The rows lie along a hidden order. The number after each row says roughly how far along it the row is, from 0 to 12. A new part has a new order.
(in the rows, 128 means zero)
[125 144 117 135 174 130 128 138 133 136 123  92 108 116 111 110  91 137
 120 138 131 192 108 124 133 140 172 166 118 107 193 101 111 126 129 124
 138 120 127 126 119 140 142 111 171 118 178  89 143 116 158 108  96 160
 255 156 120  30 101 171 127  59  85 132 100 127 138 147 135  87 138 103
 148  99 136 114 171] -> 10
[137 135 111 125 136 130 136 140 123 118 121 134 121 116 110  92 113 121
 120 138 128 133 121 128 130 141 154 109 136 123  88  85  99 120 167 123
 140 122 120 128 126  97 102 127 142 124 159  96 110  58 112  95 204 125
  16 149 129  17 118 122 125  50  97 156  95  81 139 133 117 121 116  17
 142  95 139 118 118] -> 12
[123 144 114 138 141 131 118 127 122 147 126 137 104 118 108 144 118 136
 129 142 136 153 119 128 133 142 154 142 121 121 175 137 114 129 173 118
 139 120 122 125 120 130 162 121 108 122 169  82 117  96 120  88 150 132
 156 153 136  39 123 134 126  91  98 144  97 110 134 154 144  93 140  48
 140 109 137 114 156] -> 9
[128 128 126 129 132 127 130 131 122 127 128 125 127 127 129 128 127 128
 130 127 125 125 124 130 124 127 137 121 126 127 110 133 130 122 130 133
 129 126 129 127 128 118 119 127 137 131 117 132 121 135 135 126 126 115
 113 132 124 121 134 118 129 126 132 127 135 127 127 124 125 140 126 120
 125 124 125 127 129] -> 0
[123 143 138 140 187 131 124 136 142 135 123  88 105 116 109 134  96 136
 124 142 138 214 107 120 137 144 177 175 119 103 220 100 112 129 113 118
 135 119 127 121 120 151 136 107 191 119 203 115 130 115 163 145  63 169
 251 147 119  44  66 170 126   9  71 133  96 127 140 144 130  88 143 146
 150  99 135 124 185] -> 11
[123 135 129 136 117 129 113 123 131 140 129 127 114 125 126 151 130 136
 127 131 131 128 124 124 134 127 140 134 119 130 153 137 136 128 130 120
 131 123 130 128 122 131 130 127 131 128 148 110  74 139 149 135 136 116
 157 131 133 136 131 122 130 140 125 122 132 136 127 145 137 111 139 117
 133 133 129 123 160] -> 1
[122 141 110 135 124 129 121 122 123 148 126 145 110 122 109 131 119 135
 129 142 130 138 123 129 135 143 141 136 120 127 169 143 118 134 162 116
 137 118 121 129 121 130 175 122  97 121 167  84 123 104 120  83 160 133
 189 151 139  50 154 135 129 117 107 136  98 120 134 148 151  87 137  64
 136 124 135 116 151] -> 6
[123 144 120 133 178 128 132 138 127 137 122  91 105 118 112 102  93 134
 122 140 129 184 102 126 130 138 176 181 121 109 166 112 110 122 138 130
 135 116 126 127 119 134 132 110 107 121 163 101 139 107 154 106  96 149
 255 160 119  19 109 159 128  39  85 125  99 123 139 147 132  96 136 106
 146 100 134 114 158] -> 10

Next part:
[128 130 134 127 123 128 130 130 150 204 147 129 126 129 128 128 126 128
 127 127 132 128 125 126 124 133] -> 3
[130 154 125 119 112 125 129 128 132 144 128 113 126 124 123 125 119 124
 128 124 147 142 128 195 185 202] -> 11
[128 139 132 143 182 142 134 128 130 141 129 118 127 130 122 127 123 126
 131 124 144 142 121 119 118 132] -> 9
[131 189 255 143 125 125 127 128 129 139 128 122 142 123 125 127 120 125
 132 124 141 133 126 122 125 133] -> 11
[128 129 136 128 128 128 134 129 128 125 130 132 128 129 129 129 143 163
 183 167 133 129 127 130 126 132] -> 4
[147 153 146 132 138 130 126 128 126 112 131 135 130 121 129 130 140 132
 127 131 108 114 137 135 144 194] -> 12
[128 125 127 128 135 131 128 128 132 169 165 149 133 128 129 129 128 130
 126 126 125 120 132 131 132 129] -> 2
[128 105 121 133 149 132 130 127 125 103 129 145 127 129 133 131 136 136
 141 208 158 121 140 142 148 110] -> 6
[129 141 161 169 179 133 129 128 129 141 127 120 128 128 125 126 123 125
 130 127 138 137 125 125 120 128] -> 10
[124  47 157 148 202 157 167 136 120  41 131 186 142 119 145 137 173 153
 113 149  44  59 160 161 194  86] -> 7
[128 140 127 126 115 127 127 128 129 139 144 157 163 137 125 126 121 120
 129 122 140 131 122 125 121 128] -> 1
[128 123 130 130 138 136 162 148 138 121 128 138 129 128 136 129 132 131
 126 130 117 122 131 130 135 125] -> 6
[128 150 120 123 113 124 128 128 131 159 126 111 159 222 149 126 113 119
 132 120 154 151 120 115 109 146] -> 0
[128 134 126 126 118 126 131 128 129 135 127 126 127 152 185 150 141 129
 129 123 134 135 122 132 121 132] -> 0
[128 130 129 127 123 127 131 128 128 133 127 123 127 129 126 128 128 129
 128 126 132 135 152 254 176 158] -> 11
[128 130 138 127 128 128 129 128 129 129 130 141 188 197 137 129 124 128
 131 126 128 128 126 127 127 126] -> 0
[147 179 156 129 126 128 128 127 128 129 128 127 128 128 125 128 123 123
 130 129 130 125 125 131 125 179] -> 12
[127 121 138 130 140 135 161 147 136 114 128 134 126 130 129 128 127 123
 127 132 120 122 131 140 141 131] -> 6
[145 158 132 122 112 125 128 129 129 143 128 117 125 108 125 126 123 121
 131 123 144 144 123 125 125 246] -> 12
[128 140 114 127 114 126 129 129 130 143 146 160 159 125 125 126 118 124
 133 125 143 140 123 128 115 132] -> 1
[127 123 129 128 132 129 128 128 126 121 128 128 130 124 129 137 198 173
 134 131 126 125 127 129 132 131] -> 2
[128 119 120 129 130 129 126 129 128 126 127 130 130 128 133 139 210 172
 135 129 125 125 129 132 134 123] -> 2
[138 203 255 131 119 127 129 128 129 138 121 116 127 129 125 126 121 123
 134 132 142 140 125 122 118 137] -> 12
[128 139 123 127 117 127 130 128 129 145 127 122 127 127 127 126 123 124
 129 125 145 178 203 206 124 145] -> 10
[131 139 115 123 115 127 130 128 130 154 126 116 125 133 124 125 116 123
 131 124 148 142 126 180 176 228] -> 11
[126  98 135 135 156 135 124 128 125  92 129 152 134 126 148 153 221 158
 124 136  93 100 141 128 159 106] -> 1
[129 144 133 122 115 125 128 129 133 187 164 135 129 129 122 123 117 122
 132 117 145 145 122 121 102 139] -> 2
[128 131 130 126 126 128 127 128 128 132 126 128 143 206 179 130 125 128
 128 127 129 129 127 119 128 138] -> 0
